Each row is followed by its class.
[266,-82,35,-205,-376,-230,54,166,663,-498,64,95,-97,0,-1,244,-208,278,-256,208,-469,-175,408,-54,29,173,266,-290,-4,-406,334,-319,23,546]
pekif
[684,207,-237,191,243,-344,259,-18,-335,288,-91,263,211,-15,208,176,-411,300,603,-363,-289,203,-426,333,-389,308,202,32,-49,223,-100,78,-158,-87]
ganag
[228,71,140,-145,7,-126,-118,181,291,-276,-37,103,-226,-23,-1,-31,-216,-164,-44,569,-154,114,449,-205,48,-51,161,11,-104,-198,65,-414,220,244]
fitum
[-600,134,-180,132,-77,567,88,209,14,-206,329,235,149,300,-1,-418,445,299,-318,86,-134,-357,-153,-239,242,393,-16,89,534,-22,-199,-157,112,450]
Rim
[225,-114,-259,-218,70,30,155,-110,358,-414,24,299,-331,1,143,178,-229,72,-160,214,-132,1,283,-58,-3,196,227,-226,146,-283,-194,-499,-57,471]
ganag
[632,-214,-14,-147,52,-289,316,-168,376,-421,-63,68,-97,-152,-11,122,-138,-276,-221,443,-291,221,51,-127,-158,-17,-42,-415,-14,-324,359,-418,43,301]
dep
[-72,114,-194,217,-91,390,229,180,-295,129,23,712,112,583,-44,-185,-67,275,-190,143,100,-407,-287,-512,-41,-409,-574,-147,671,-126,-840,136,94,252]
ganag
[-212,-338,-372,51,-137,399,55,-395,-48,-111,48,101,-51,312,190,-331,58,267,-428,-250,-91,-378,129,-291,5,560,-64,-104,272,56,-140,249,-91,346]
kiseg
[6,78,138,109,141,267,-190,104,-305,-468,227,-821,-202,-295,-94,-343,416,-466,79,354,-141,320,-288,-122,66,-210,-146,449,-447,94,472,158,309,154]
kiseg
[-60,-127,-191,-77,-387,90,142,-220,222,-210,-41,-415,-168,-395,-247,285,-206,-495,-533,180,82,83,833,-301,140,-42,-455,-247,83,145,-120,31,185,182]
kif
[374,115,-192,-193,76,150,-40,20,-597,721,25,323,112,128,-11,4,-330,254,547,-175,78,226,-113,70,-398,-505,-199,589,55,229,-383,426,2,-159]
ganag
[524,-68,-257,-45,-353,-185,82,-108,96,-36,-244,94,-223,119,-157,463,-218,-99,-16,-336,24,279,206,-147,-327,-113,-166,-285,315,99,-438,91,122,-161]
kif
[474,156,-166,-70,147,-220,221,246,-369,276,-143,307,216,123,93,43,-425,320,242,-272,-133,68,-102,389,-237,17,316,152,17,258,-118,138,-138,-189]
Rim
[217,185,-283,-130,315,9,251,-130,-628,740,-125,385,317,20,103,-249,-240,124,530,-181,-142,64,-376,276,-259,34,171,445,250,164,-383,142,-156,-34]
dep
[95,-149,-220,-115,-251,163,54,-98,-201,36,-174,-358,-293,-357,-131,343,-137,-205,-296,90,229,86,230,-55,17,-411,-308,-229,278,-9,-71,-48,31,208]
fitum
[240,-138,-29,-32,-559,84,195,-225,205,-76,-44,-270,-93,-327,-280,556,-253,-260,-418,196,92,138,647,-380,16,-347,-759,-497,253,91,-38,57,176,208]
kif
[-436,132,-170,128,18,199,208,-175,-99,-28,247,491,175,559,117,-190,88,240,-50,-120,-480,-197,-439,-13,49,174,-139,-85,210,-317,-277,88,-193,321]
pekif
[-224,-309,-255,10,-371,388,211,-99,68,273,31,800,348,376,-73,-10,95,410,-337,-137,-65,-531,-45,-337,95,105,-449,-360,899,-281,-414,18,2,494]
pekif
[408,151,-30,9,116,-127,148,151,-672,697,-42,456,358,132,158,-7,-387,270,497,-250,-5,-87,-261,316,-126,-6,168,510,69,175,-270,143,-378,-7]
Mani
[164,-227,-52,-316,-439,28,-41,174,606,-603,67,-164,-384,-174,-156,244,-194,154,-269,261,-392,80,651,-210,-44,89,34,-322,-164,-362,321,-281,282,674]
kiseg
[38,66,-111,-134,-432,-194,-105,209,311,-281,105,81,-170,276,-395,316,-24,93,-336,-283,101,229,214,16,-87,-543,-43,-16,480,77,-151,77,135,-149]
pekif
[-800,275,-218,-95,-2,558,-144,230,131,-260,227,432,-34,401,44,-615,177,734,-435,70,-56,-467,165,-304,252,627,265,99,298,78,-583,11,56,337]
pekif
[-347,79,-51,108,17,74,280,-3,100,-62,123,562,488,295,171,-73,28,360,22,-138,-288,-430,-157,-114,3,234,-61,-323,454,-397,-171,71,165,458]
ganag
[-154,233,-362,-159,-142,176,9,-149,-38,13,27,-516,-257,-617,-183,282,-13,-309,-132,-10,-76,389,137,84,157,261,-109,53,-102,128,-134,12,23,283]
Rim
[-345,-110,-156,-343,-447,146,93,-250,368,-361,55,-419,-305,-238,-264,274,-23,-127,-666,52,11,17,619,-210,218,-403,-212,-287,195,-131,-92,70,182,120]
Rim
[285,-75,-112,-143,27,-94,227,-7,629,-586,36,104,-182,-54,13,50,-277,29,-145,484,-389,287,400,-90,-74,344,130,-531,-255,-228,276,-472,151,394]
pekif
[417,-64,166,-240,-196,-280,111,139,352,-166,32,459,122,221,14,339,-127,41,-93,175,-498,-115,-8,88,1,-142,-22,-225,-127,-457,253,-324,-155,425]
zupu
[441,-62,-275,57,-265,-142,70,-462,-86,11,-52,-186,-373,-198,-96,506,-219,-303,171,-670,-124,539,45,-10,-126,148,-261,-318,105,59,-303,286,67,51]
kiseg
[-505,-10,-127,-50,-211,552,114,169,0,58,253,535,200,511,24,-577,171,488,-365,-22,-325,-273,-109,-173,-3,564,-98,-130,169,306,-359,275,156,92]
pekif
[173,-101,250,111,126,118,-14,-285,-282,-416,144,-490,-58,-198,-60,-243,225,-713,-103,250,-246,226,-121,-269,80,-282,-504,63,-503,194,231,232,299,-137]
dep
[90,-44,-325,74,-278,-19,94,19,-229,-25,-54,38,-223,38,-299,375,-22,-90,-133,-178,42,400,130,-209,-106,-39,-317,-184,480,220,-420,-130,-6,60]
zupu
[-543,54,-230,-93,-134,537,93,-107,50,245,134,666,258,427,48,-309,117,506,-115,-13,-231,-221,-135,-254,-13,415,-194,-226,503,180,-409,125,140,351]
zupu
[272,-54,168,-34,-17,-106,122,106,260,-731,11,-675,-197,-381,-98,-103,54,-397,-60,210,-349,254,-24,-20,74,-113,12,-68,-605,-114,571,-15,620,226]
ganag
[185,-173,270,143,144,324,-132,-158,-390,-365,166,-592,-135,-439,37,-312,337,-784,389,350,-33,378,-113,-128,-23,-183,-448,-148,-605,323,379,251,632,63]
zupu
[-512,175,-210,-304,-533,332,-41,420,183,139,98,543,192,617,-115,-272,-128,741,-405,-43,-242,-515,245,-88,0,-15,63,-80,239,-95,-354,209,56,318]
Rim
[157,-91,-339,-240,-386,-15,-43,-106,354,-472,39,-334,-507,-21,-380,331,75,201,-105,-410,-50,554,330,-106,-155,-298,-58,-245,181,74,-161,121,388,-93]
zupu
[-223,-154,-37,56,-377,-55,121,-318,2,153,-91,-332,-23,-302,-184,394,-97,-433,-482,123,149,41,582,-419,178,-86,-549,-310,183,-41,-182,32,-101,26]
fitum
[77,-137,192,-15,190,218,131,-28,-62,-618,-72,-711,-191,-343,-109,-345,194,-527,-120,435,-172,158,247,-180,147,-116,-219,100,-665,179,395,9,442,201]
Rim
[229,-63,-317,-39,-312,-32,168,-210,-123,343,-154,82,-160,-26,-46,465,-264,-119,263,-533,200,361,149,145,-294,18,-131,-282,313,226,-475,135,49,40]
fitum
[284,29,-332,-53,-90,-63,272,-149,0,-104,-182,158,-147,152,-431,381,-57,-193,-146,-64,23,435,18,-257,-116,-592,-526,-195,443,-13,-501,-28,-10,22]
Rim
[113,-64,31,21,-507,-196,161,-93,7,133,-124,-12,32,188,-306,601,-119,-208,305,-330,-102,323,117,-23,-74,-644,-408,-248,186,-267,-295,30,162,-23]
Mani
[-598,2,-189,55,-11,387,168,12,-211,288,35,578,271,533,130,-464,42,325,-289,238,-327,-422,-95,-230,7,379,-136,-29,407,-114,-367,117,-146,319]
Mani
[25,-10,-96,53,-345,70,-245,-152,-29,-82,228,-392,-218,-355,-25,299,67,-16,-37,46,367,105,456,-152,98,-17,-173,15,151,-158,-35,54,97,256]
fitum
[302,94,117,13,-411,-239,141,14,-87,-42,-155,-81,53,252,-339,583,-61,-57,321,-317,25,482,-112,24,-219,-815,-454,-270,-2,-37,-336,301,204,-231]
Mani
[539,-177,152,135,-171,-436,27,-93,262,-347,73,61,-160,70,17,358,-332,-345,-32,359,-277,141,589,-339,-182,-293,-243,-436,44,-375,439,-391,55,257]
zupu
[183,40,379,-177,-408,-83,-75,296,575,-321,110,320,37,310,-7,103,-86,205,-92,357,-416,-206,468,-67,79,198,98,-83,-326,-236,180,-461,132,339]
kif
[202,280,-24,29,-24,-219,92,452,-209,388,-49,214,310,49,104,62,-382,515,437,-275,-176,-9,-200,405,-145,306,548,483,62,281,116,-10,-41,39]
Rim
[152,-388,-303,110,-425,69,8,-378,-10,-179,-7,-413,-393,-384,-58,506,-229,-263,-489,-46,345,41,747,-466,-29,-127,-444,-504,463,117,-68,139,-104,126]
Rim
[-466,-86,-133,-102,-286,274,120,127,165,-15,118,413,306,517,8,-312,91,556,-494,50,-283,-432,-59,-119,50,281,16,21,336,-121,-49,52,36,299]
dep
[50,-153,-315,-91,-173,107,-69,-456,-102,-97,-16,-440,-358,-399,-67,299,-61,-606,-24,173,339,376,274,-92,42,-353,-291,-255,85,-184,-185,117,23,197]
Mani
[-705,230,-15,291,-5,453,-24,45,-313,278,151,375,367,349,66,-483,246,189,6,258,-292,-201,-203,-337,171,674,-272,135,151,324,-416,89,164,153]
zupu
[-63,181,-300,-189,-7,-157,33,9,-262,380,-73,-9,191,-163,-5,-128,-278,351,383,-174,-316,122,-46,300,-233,297,443,308,-10,295,69,5,88,22]
zupu
[397,131,-80,41,20,-193,10,0,-347,667,91,479,462,174,109,80,-455,321,616,-254,-52,226,-41,250,-353,-53,-4,169,104,250,-35,435,-148,-185]
Mani
[-231,-46,-61,-87,-279,18,290,-218,333,-282,33,-535,-89,-491,-290,442,15,-385,-315,242,-202,273,335,-145,312,-30,-378,-61,-96,-338,105,-224,220,300]
kif
[360,-263,172,-176,8,-324,430,-267,254,-138,-156,370,42,-6,67,95,-339,-421,63,330,-382,125,135,3,-51,66,-61,-518,-194,-422,157,-407,64,440]
dep
[240,62,113,-18,-121,-428,239,7,-371,509,-24,167,264,173,50,207,-394,3,263,-111,-173,-15,-221,215,-286,-517,47,391,255,-257,223,133,-216,94]
Mani
[284,-357,-43,-80,-5,-156,371,-252,280,-339,-203,38,-173,-224,112,358,-286,-269,-173,230,-395,54,314,-279,-9,274,-70,-457,41,-187,182,-345,-63,552]
zupu
[-345,-52,-191,-1,-118,417,325,-13,-4,132,37,311,208,259,154,-410,157,271,-373,53,-487,-338,-220,-156,3,808,-3,-84,288,23,-89,-15,-12,497]
Mani
[247,72,-291,-89,-460,-266,313,120,284,-326,-192,-206,-345,9,-418,453,-130,-125,-224,-154,-135,297,-8,33,-140,-475,-59,-265,363,-198,-257,-276,247,109]
pekif
[55,-66,-104,-78,-610,-54,-60,-9,-37,56,-44,92,-166,241,-229,406,50,-70,204,-414,65,74,95,36,32,-270,-104,-135,126,-65,-516,-191,98,74]
zupu
[57,-268,-360,10,-312,94,137,-538,-37,181,-60,-266,-296,-529,-138,708,-231,-567,-87,14,280,246,488,-296,17,-121,-631,-260,333,-224,-378,-34,-116,435]
kiseg
[-522,128,-56,75,-12,528,290,-64,-114,128,103,416,338,378,63,-269,251,194,-4,55,-291,-205,-332,-282,114,390,-305,72,238,142,-539,119,89,400]
ganag
[387,-23,-152,-103,-514,-264,13,-210,93,6,-125,-10,-218,153,-235,616,-319,-146,58,-538,70,448,186,-37,-360,-455,-279,-302,194,81,-251,266,147,-86]
pekif
[410,-16,-348,-20,-188,-30,249,-73,-177,150,-188,49,-171,20,-165,432,-102,-220,75,-350,-38,466,-320,60,-236,-103,-203,-102,279,318,-451,42,-90,-23]
fitum
[434,-247,-263,-199,-67,63,-50,122,363,-523,201,-16,-412,-192,90,-190,19,157,-106,287,-315,7,150,42,-34,514,439,-72,-158,-299,356,-558,9,582]
dep
[137,-408,-573,191,-183,44,142,-533,-48,-12,-20,-427,-329,-432,8,620,-171,-135,-253,-78,47,93,429,-189,-169,0,-418,-487,595,-186,80,2,-425,332]
kiseg
[31,-411,-32,-286,-326,26,236,-92,454,-59,-95,289,-31,49,-115,110,-88,-110,-150,283,-344,-43,429,-163,169,49,-101,-348,35,-373,-14,-362,191,398]
zupu
[-432,21,-433,4,-85,506,204,-74,71,-151,103,501,94,473,172,-224,87,339,-427,-106,-444,-427,-149,-142,127,686,-40,-163,314,-150,-476,-100,-137,589]
dep
[-281,-7,-10,120,-199,165,131,-125,-34,83,227,278,242,421,207,-186,165,306,24,-136,-361,-365,-260,37,-7,329,45,12,340,-322,59,54,-27,468]
kiseg
[-447,47,-151,14,-430,366,28,3,-107,343,50,531,158,595,-6,-330,65,388,-262,-130,-386,-457,-31,-212,-66,290,-278,-180,391,-47,-435,284,40,201]
kif
[-445,-156,-465,28,-154,434,126,-357,-162,167,110,310,104,217,102,-279,140,401,-221,-293,-246,-264,-173,-316,-143,635,-180,-214,554,-30,-351,338,-24,416]
kiseg
[236,-184,68,271,89,229,67,-190,-68,-303,84,-670,-282,-496,27,-164,184,-574,-13,356,-154,212,-62,-329,103,309,-251,229,-312,88,466,-250,289,297]
pekif
